Here is a tiny trained network, its code and every weight. The questions are about switching its units off for an input and a class, where a switched-off unit gives its printed mean instead of its output.

import numpy as np


def w(rows, s, z=0):
    codes = np.array(rows[::2]) - 128.0
    scale = np.full(codes.shape[1], s)
    scale[-1] = z or s
    return codes * scale


def f(y):
    return np.maximum(y, 0)


def log_softmax(a):
    a = a - a.max(-1, keepdims=True)
    return a - np.log(np.exp(a).sum(-1, keepdims=True))


def net(x, mask):
    res = np.array(x, float).reshape(1, 8) / 4 @ E
    y = f(res @ A[0][:, :-1].T + A[0][:, -1])
    res = res + np.where(mask, y, B[0][:, -1]) @ B[0][:, :-1]
    return log_softmax(res[-1] @ U[:, :-1].T + U[:, -1])


A, B = {}, {}
E = w([
[184,197,110,120,158,119,86,132,149,133,117,95],'x0',
[134,115,105,123,113,183,110,102,83,125,173,170],'x1',
[136,168,137,52,120,35,147,123,107,112,55,123],'x2',
[98,105,111,162,146,131,170,125,236,131,93,124],'x3',
[151,86,158,8,94,130,162,154,138,134,127,100],'x4',
[195,177,142,149,137,120,125,53,122,122,148,139],'x5',
[103,177,195,163,112,100,170,137,112,164,181,183],'x6',
[55,168,110,92,177,129,165,98,147,49,188,143],'x7',
],0.014)
A[0] = w([
[71,157,134,140,100,125,125,152,6,144,125,187,99],'N0',
[98,193,218,80,154,117,164,139,149,109,185,137,203],'N1',
[140,191,140,97,171,47,162,53,77,44,138,126,153],'N2',
[135,81,99,150,135,124,109,126,142,164,122,116,161],'N3',
[137,126,109,182,87,179,122,85,114,120,171,176,94],'N4',
[119,102,82,123,200,167,103,126,123,53,152,137,159],'N5',
[93,128,123,175,67,131,107,132,78,143,179,211,138],'N6',
[170,95,137,173,106,129,131,133,119,166,129,143,148],'N7',
[130,143,132,91,179,190,105,102,134,92,104,157,139],'N8',
[148,155,115,103,132,105,116,152,107,123,87,106,7],'N9',
[144,93,185,50,89,149,144,136,92,130,130,126,4],'N10',
[138,112,141,136,98,174,146,148,134,162,135,129,21],'N11',
[103,104,117,62,86,112,201,153,152,98,112,128,141],'N12',
[77,75,135,29,79,101,225,127,163,111,97,129,85],'N13',
[72,127,106,217,161,102,133,105,162,91,106,149,111],'N14',
[119,139,175,104,96,144,136,148,92,126,145,195,135],'N15',
[97,153,131,106,152,119,167,112,145,141,113,166,71],'N16',
[181,151,95,56,107,93,76,142,143,134,76,80,138],'N17',
[102,151,75,86,156,179,110,99,133,71,142,95,169],'N18',
],0.012,0.0034)
B[0] = w([
[129,95,101,86,94,107,154,139,93,136,105,94,212],'N0',
[120,161,86,160,138,101,137,150,111,247,147,130,222],'N1',
[109,160,180,179,231,123,164,100,166,116,152,161,252],'N2',
[136,149,129,145,146,102,161,117,118,122,136,153,164],'N3',
[216,104,134,77,117,121,153,87,74,115,161,141,206],'N4',
[111,61,128,119,141,131,114,144,151,118,176,114,198],'N5',
[163,156,107,104,125,120,166,117,65,134,130,105,212],'N6',
[147,131,142,136,136,89,152,134,116,181,116,137,172],'N7',
[169,100,144,110,126,140,133,134,116,113,168,109,169],'N8',
[151,125,170,118,140,121,153,105,148,135,126,135,164],'N9',
[92,174,128,164,143,125,120,134,153,107,123,165,183],'N10',
[172,134,125,133,142,112,126,124,103,117,136,115,153],'N11',
[112,130,75,171,83,92,163,180,121,106,147,141,197],'N12',
[88,180,72,149,77,135,172,205,106,101,82,141,223],'N13',
[81,146,107,154,192,112,99,135,125,126,141,147,217],'N14',
[122,125,98,148,116,108,109,124,91,167,114,114,183],'N15',
[121,145,119,139,142,149,147,148,127,156,152,110,167],'N16',
[200,114,161,78,178,117,164,58,94,150,103,119,208],'N17',
[132,79,136,106,139,147,139,124,128,108,176,120,197],'N18',
],0.013,0.021)
U = w([
[145,80,114,98,122,168,141,135,122,67,144,116,131],'0',
[85,165,97,206,127,118,144,161,143,144,127,142,224],'1',
[176,113,156,113,94,144,111,130,133,129,74,123,2],'2',
[128,149,157,150,145,138,116,87,163,119,54,141,65],'3',
[173,104,152,108,159,141,137,81,107,158,145,131,186],'4',
[151,105,110,100,9,132,125,151,86,165,99,103,105],'5',
[64,88,134,156,129,195,52,140,199,125,177,117,37],'6',
],0.013,0.0036)

Each question gives the input, the list of numbers given to net, and the class t.
The units are the neurons (one row each of A and B). Each row of codes is followed by its name. A weight is (code - 128) times the scale printed after its matrix; where a second scale follows, it is the last column's (A, B and U).
mask holds one flag per neuron, in row order. A switched-off neuron (its flag False) gives its mean, the last column of its row in B, instead of its output. The means were averaged over made-up inputs and are rounded, as every weight is.
A unit's drop is (log p(t) with every unit on - log p(t) with that unit switched off) / (log p(t) with every unit on - log p(t) with every unit switched off).
The circuit of an input: a set's keep is (log p(t) with only the set's units on - log p(t) with every unit switched off) / (log p(t) with every unit on - log p(t) with every unit switched off). Starting from the 12 units with the biggest drops (on a tie, the unit counted first), units are removed one at a time, each time the one whose removal leaves the highest keep (on an exact tie, the one counted first), for as long as the keep stays at least 0.8.
circuit, biggest first: the units of the circuit, biggest drop first
unit that matters most: the unit with the biggest drop
top k neurons: the k neurons with the biggest drops, biggest first
drop when u is switched off: that unit's drop, to one decimal
input [4,-5,8,6,-5,4,0,-4], class 3: unit that matters most => N4
input [-7,-6,3,0,8,6,-3,-8], class 5: top 2 neurons => [N2, N17]
input [-7,-2,3,-1,4,-2,-6,-2], class 1: top 3 neurons => [N10, N4, N0]
input [-2,-7,-4,-8,-6,-8,-1,6], class 0: circuit, biggest first => [N0, N2, N5]
input [-5,6,0,8,-6,-2,-5,-3], class 4: top 3 neurons => [N13, N4, N12]
input [-8,7,-7,6,7,-5,7,5], class 5: top 4 neurons => [N2, N4, N6, N14]
input [-8,-4,-6,0,-8,-1,8,-7], class 4: top 2 neurons => [N13, N14]
input [-3,7,4,-5,3,-3,-6,6], class 0: top 3 neurons => [N18, N8, N5]
input [-6,0,-1,5,2,1,-8,-6], class 5: top 3 neurons => [N2, N14, N1]
input [3,-7,8,-6,-3,-8,-3,5], class 4: top 3 neurons => [N17, N9, N14]
input [-4,-3,3,0,-6,5,2,-5], class 4: top 3 neurons => [N13, N12, N1]
input [-8,7,5,-4,-6,4,-8,-8], class 5: top 3 neurons => [N2, N0, N14]
input [-4,6,6,-7,4,2,-5,6], class 1: top 3 neurons => [N13, N2, N10]
input [-8,3,8,-8,-4,-3,-2,1], class 1: top 4 neurons => [N2, N10, N4, N17]
input [1,-2,-1,-4,-7,1,-3,0], class 4: circuit, biggest first => [N13]
input [-5,-4,-8,-2,-2,3,-7,0], class 0: drop when N9 is switched off => 0.1
input [5,4,2,8,1,0,2,-2], class 3: drop when N12 is switched off => 0.2
input [-6,0,4,5,4,2,-4,-6], class 1: drop when N3 is switched off => 0.3
